Below is a small trained network, with its code and all its weights. Each question gives an input and a class and asks what happens when units are switched off, that is, made to give their printed mean instead of their output.

import numpy as np


def w(rows, s, z=0):
    codes = np.array(rows[::2]) - 128.0
    scale = np.full(codes.shape[1], s)
    scale[-1] = z or s
    return codes * scale


def norm(h):
    return h / np.sqrt((h * h).mean(-1, keepdims=True) + 1e-5)


def f(y):
    return y / 2 * (1 + np.tanh(0.7978845608 * (y + 0.044715 * y**3)))


def log_softmax(a):
    a = a - a.max(-1, keepdims=True)
    return a - np.log(np.exp(a).sum(-1, keepdims=True))


def net(x, mask):
    res = np.array(x, float).reshape(1, 5) / 4 @ E
    u = 0
    for l in range(3):
        y = f(norm(res) @ A[l][:, :-1].T + A[l][:, -1])
        res = res + np.where(mask[u : u + 6], y, B[l][:, -1]) @ B[l][:, :-1]
        u += 6
    return log_softmax(norm(res)[-1] @ U[:, :-1].T + U[:, -1])


A, B = {}, {}
E = w([
[128,170,80,149,183,182,156,118,2,139],'x0',
[135,196,164,147,137,171,102,193,151,205],'x1',
[131,91,37,84,142,163,154,169,126,143],'x2',
[188,161,149,63,133,84,86,125,116,118],'x3',
[148,158,97,110,181,147,73,117,139,148],'x4',
],0.0015)
A[0] = w([
[118,93,117,156,141,141,145,146,117,203,21],'0.n0',
[52,53,134,143,52,115,189,126,156,69,117],'0.n1',
[67,136,84,183,190,209,134,148,81,105,3],'0.n2',
[189,199,179,109,157,166,82,142,137,178,48],'0.n3',
[105,153,171,165,149,101,135,1,92,49,136],'0.n4',
[71,158,174,188,131,222,149,208,161,177,139],'0.n5',
],0.0025,0.0012)
B[0] = w([
[126,81,140,116,147,164,118,61,110,136,99],'0.n0',
[172,171,146,109,171,88,68,88,121,124,227],'0.n1',
[157,164,141,114,132,225,130,152,127,164,162],'0.n2',
[144,133,107,199,223,132,99,86,113,4,165],'0.n3',
[19,120,129,152,77,88,178,130,102,131,231],'0.n4',
[121,89,144,132,104,73,163,111,97,118,247],'0.n5',
],0.003,0.0012)
A[1] = w([
[104,142,141,203,110,255,168,195,129,228,43],'1.n0',
[127,114,83,76,119,84,112,157,126,95,6],'1.n1',
[131,58,108,87,114,108,72,96,168,96,50],'1.n2',
[105,93,99,135,162,155,78,65,141,156,200],'1.n3',
[147,196,97,104,170,205,163,71,59,97,155],'1.n4',
[164,188,132,106,246,137,28,168,143,147,127],'1.n5',
],0.0025,0.0012)
B[1] = w([
[158,37,140,35,245,138,136,31,63,208,223],'1.n0',
[106,47,69,119,175,144,202,41,131,192,91],'1.n1',
[153,130,59,100,109,246,228,94,164,222,151],'1.n2',
[135,226,89,159,76,89,132,156,80,67,181],'1.n3',
[132,162,121,130,67,152,102,239,201,131,254],'1.n4',
[126,141,164,181,158,137,142,251,177,66,201],'1.n5',
],0.0026,0.00095)
A[2] = w([
[99,148,198,208,147,144,120,190,115,205,129],'2.n0',
[108,92,105,133,209,157,147,105,49,157,202],'2.n1',
[69,175,90,149,71,125,121,127,66,81,254],'2.n2',
[108,94,102,134,87,103,147,125,231,136,107],'2.n3',
[132,136,252,125,75,78,132,94,135,155,193],'2.n4',
[101,42,95,67,148,131,217,54,135,174,15],'2.n5',
],0.0034,0.00078)
B[2] = w([
[138,112,57,63,104,69,105,78,147,39,191],'2.n0',
[83,77,212,99,138,180,136,106,236,192,192],'2.n1',
[130,61,172,177,116,74,177,142,191,139,199],'2.n2',
[211,130,64,44,131,172,145,171,24,199,192],'2.n3',
[67,94,133,175,180,172,212,190,121,76,252],'2.n4',
[140,209,148,158,131,78,3,45,87,76,191],'2.n5',
],0.0032,0.0023)
U = w([
[31,50,206,206,94,46,254,160,119,49,193],'0',
[153,252,169,206,174,116,32,207,182,19,110],'1',
[216,135,64,43,121,182,146,213,117,178,151],'2',
[44,73,216,131,183,215,84,16,118,217,124],'3',
[196,145,59,70,58,32,44,12,47,131,122],'4',
[83,146,99,189,69,152,140,135,145,177,3],'5',
],0.0062,0.0051)

Each question gives the input, the list of numbers given to net, and the class t.
The units are the neurons (one row each of A and B). Each row of codes is followed by its name. A weight is (code - 128) times the scale printed after its matrix; where a second scale follows, it is the last column's (A, B and U).
mask holds one flag per neuron, layer by layer. A switched-off neuron (its flag False) gives its mean, the last column of its row in B, instead of its output. The means were averaged over made-up inputs and are rounded, as every weight is.
A unit's drop is (log p(t) with every unit on - log p(t) with that unit switched off) / (log p(t) with every unit on - log p(t) with every unit switched off).
The circuit of an input: a set's keep is (log p(t) with only the set's units on - log p(t) with every unit switched off) / (log p(t) with every unit on - log p(t) with every unit switched off). Starting from the 12 units with the biggest drops (on a tie, the unit counted first), units are removed one at a time, each time the one whose removal leaves the highest keep (on an exact tie, the one counted first), for as long as the keep stays at least 0.8.
circuit, biggest first: the units of the circuit, biggest drop first
unit that matters most: the unit with the biggest drop
k most important neurons of layer l: the k neurons of layer l with the biggest drops, biggest first
drop of u: that unit's drop, to one decimal
input [-6,3,6,1,-8], class 2: circuit, biggest first => [2.n3]
input [4,-5,-5,2,8], class 0: circuit, biggest first => [0.n4 2.n2]
input [-7,7,2,-8,6], class 2: 3 most important neurons of layer 0 => [0.n4 0.n2 0.n3]
input [8,8,8,0,-8], class 3: circuit, biggest first => [1.n0 2.n1]
input [2,-8,5,3,-7], class 4: circuit, biggest first => [2.n5 2.n4]
input [0,8,7,3,8], class 1: circuit, biggest first => [0.n3 1.n5]
input [7,-6,3,4,4], class 0: circuit, biggest first => [2.n2 2.n3]
input [7,-7,0,-6,2], class 3: 2 most important neurons of layer 0 => [0.n2 0.n3]
input [3,0,-8,-1,7], class 0: 2 most important neurons of layer 0 => [0.n4 0.n1]
input [-8,0,-1,5,7], class 2: 2 most important neurons of layer 1 => [1.n2 1.n1]
input [-6,4,3,-6,7], class 2: 2 most important neurons of layer 1 => [1.n5 1.n3]
input [0,5,2,8,-4], class 1: 2 most important neurons of layer 0 => [0.n3 0.n4]
input [3,6,8,-6,8], class 3: 3 most important neurons of layer 0 => [0.n1 0.n5 0.n0]
input [3,2,0,-8,0], class 3: circuit, biggest first => [1.n0]
input [7,-5,0,-5,1], class 3: 2 most important neurons of layer 0 => [0.n2 0.n3]
input [5,-2,-7,-1,7], class 0: 2 most important neurons of layer 2 => [2.n2 2.n5]
input [-2,-5,-4,8,1], class 0: 2 most important neurons of layer 2 => [2.n4 2.n0]
input [6,7,3,-3,-1], class 3: 2 most important neurons of layer 0 => [0.n5 0.n1]
input [5,4,1,6,5], class 1: drop of 0.n3 => 0.1
input [-1,8,-4,-1,-3], class 0: unit that matters most => 0.n5
input [-4,-5,1,8,-4], class 4: drop of 2.n5 => 0.4
input [-5,-3,-1,8,0], class 2: drop of 2.n4 => 0.2
